Below is a small trained network, with its code and all its weights. Each question gives an input and a class and asks what happens when units are switched off, that is, made to give their printed mean instead of their output.

import numpy as np


def w(rows, s, z=0):
    codes = np.array(rows[::2]) - 128.0
    scale = np.full(codes.shape[1], s)
    scale[-1] = z or s
    return codes * scale


def f(y):
    return y / 2 * (1 + np.tanh(0.7978845608 * (y + 0.044715 * y**3)))


def log_softmax(a):
    a = a - a.max(-1, keepdims=True)
    return a - np.log(np.exp(a).sum(-1, keepdims=True))


def net(x, mask):
    res = np.array(x, float).reshape(1, 3) / 4 @ E
    y = f(res @ A[0][:, :-1].T + A[0][:, -1])
    res = res + np.where(mask, y, B[0][:, -1]) @ B[0][:, :-1]
    return log_softmax(res[-1] @ U[:, :-1].T + U[:, -1])


A, B = {}, {}
E = w([
[169,88,209,172,58,153,102,45,188,53,183],'x0',
[100,52,130,69,113,26,215,65,37,110,81],'x1',
[36,153,60,231,48,180,151,57,149,84,6],'x2',
],0.011)
A[0] = w([
[124,95,173,172,49,139,147,37,140,63,162,154],'n1',
[94,100,147,47,217,81,169,172,47,197,90,203],'n2',
[96,95,124,90,81,151,136,63,141,94,65,162],'n3',
[168,210,154,107,150,192,53,185,107,209,160,142],'n4',
[78,158,77,156,122,127,111,168,106,186,101,104],'n5',
[154,188,117,67,156,73,137,178,36,140,180,139],'n6',
[106,171,88,134,88,136,161,86,79,234,107,185],'n7',
[185,125,134,95,157,136,125,212,157,140,193,135],'n8',
[198,190,212,79,188,136,128,146,62,214,169,173],'n9',
[162,72,100,79,121,1,139,135,52,123,157,120],'n10',
[80,107,213,75,174,92,144,131,92,114,175,203],'n11',
[127,95,141,220,64,135,51,104,194,64,115,253],'n12',
[100,135,107,170,124,118,119,160,112,147,137,94],'n13',
],0.0097,0.0042)
B[0] = w([
[163,192,169,196,108,248,157,223,206,201,80,229],'n1',
[5,149,78,183,65,89,111,162,137,235,54,248],'n2',
[122,194,134,106,149,193,80,141,177,75,152,195],'n3',
[134,197,110,254,137,106,90,170,187,48,204,208],'n4',
[147,116,129,76,163,192,125,136,211,103,164,184],'n5',
[45,88,111,198,120,118,153,79,153,190,133,212],'n6',
[72,78,98,93,60,188,121,135,217,109,149,184],'n7',
[133,155,148,150,229,78,46,81,79,83,199,200],'n8',
[20,108,78,152,125,135,38,61,104,137,197,226],'n9',
[188,80,156,43,51,132,243,65,88,182,69,225],'n10',
[58,182,58,83,52,154,174,37,174,112,115,201],'n11',
[210,179,205,163,143,225,185,201,241,95,100,240],'n12',
[151,54,63,149,32,168,117,118,150,81,98,142],'n13',
],0.0075,0.018)
U = w([
[154,194,181,170,130,152,147,193,180,135,60,238],'0',
[112,49,134,31,99,35,171,93,50,182,33,23],'1',
[47,144,66,126,157,79,54,109,141,124,126,69],'2',
[181,147,172,119,217,76,19,104,109,16,193,113],'3',
[172,83,66,138,160,105,130,192,132,67,137,5],'4',
[131,136,120,2,94,161,157,62,172,62,106,127],'5',
],0.0079,0.0023)

Each question gives the input, the list of numbers given to net, and the class t.
The units are the neurons (one row each of A and B). Each row of codes is followed by its name. A weight is (code - 128) times the scale printed after its matrix; where a second scale follows, it is the last column's (A, B and U).
mask holds one flag per neuron, in row order. A switched-off neuron (its flag False) gives its mean, the last column of its row in B, instead of its output. The means were averaged over made-up inputs and are rounded, as every weight is.
A unit's drop is (log p(t) with every unit on - log p(t) with that unit switched off) / (log p(t) with every unit on - log p(t) with every unit switched off).
The circuit of an input: a set's keep is (log p(t) with only the set's units on - log p(t) with every unit switched off) / (log p(t) with every unit on - log p(t) with every unit switched off). Starting from the 12 units with the biggest drops (on a tie, the unit counted first), units are removed one at a time, each time the one whose removal leaves the highest keep (on an exact tie, the one counted first), for as long as the keep stays at least 0.8.
units of the circuit, in order: the units of the circuit, biggest drop first
top k neurons: the k neurons with the biggest drops, biggest first
drop of u: that unit's drop, to one decimal
input [-2,0,1], class 2: units of the circuit, in order	n12
input [3,2,-6], class 1: units of the circuit, in order	n10; n12
input [4,-4,-2], class 3: top 2 neurons	n2; n8
input [-2,-1,2], class 5: units of the circuit, in order	n1; n2
input [-3,7,8], class 5: top 2 neurons	n7; n12
input [6,2,-5], class 5: top 2 neurons	n11; n2
input [-2,-8,1], class 3: top 2 neurons	n1; n2
input [5,3,-5], class 5: top 3 neurons	n11; n2; n1
input [3,-1,-7], class 2: top 2 neurons	n11; n9
input [-8,-4,6], class 5: top 2 neurons	n1; n5
input [-7,3,5], class 2: top 3 neurons	n12; n2; n10
input [5,2,-3], class 5: top 3 neurons	n2; n4; n11
input [-7,-8,-1], class 3: top 2 neurons	n4; n8
input [-5,-6,-4], class 2: units of the circuit, in order	n9
input [-4,0,2], class 2: drop of n10	0.9
input [-8,-3,7], class 5: drop of n5	0.1
input [1,-8,-7], class 3: drop of n11	0.0
input [-7,4,-3], class 1: drop of n10	0.7
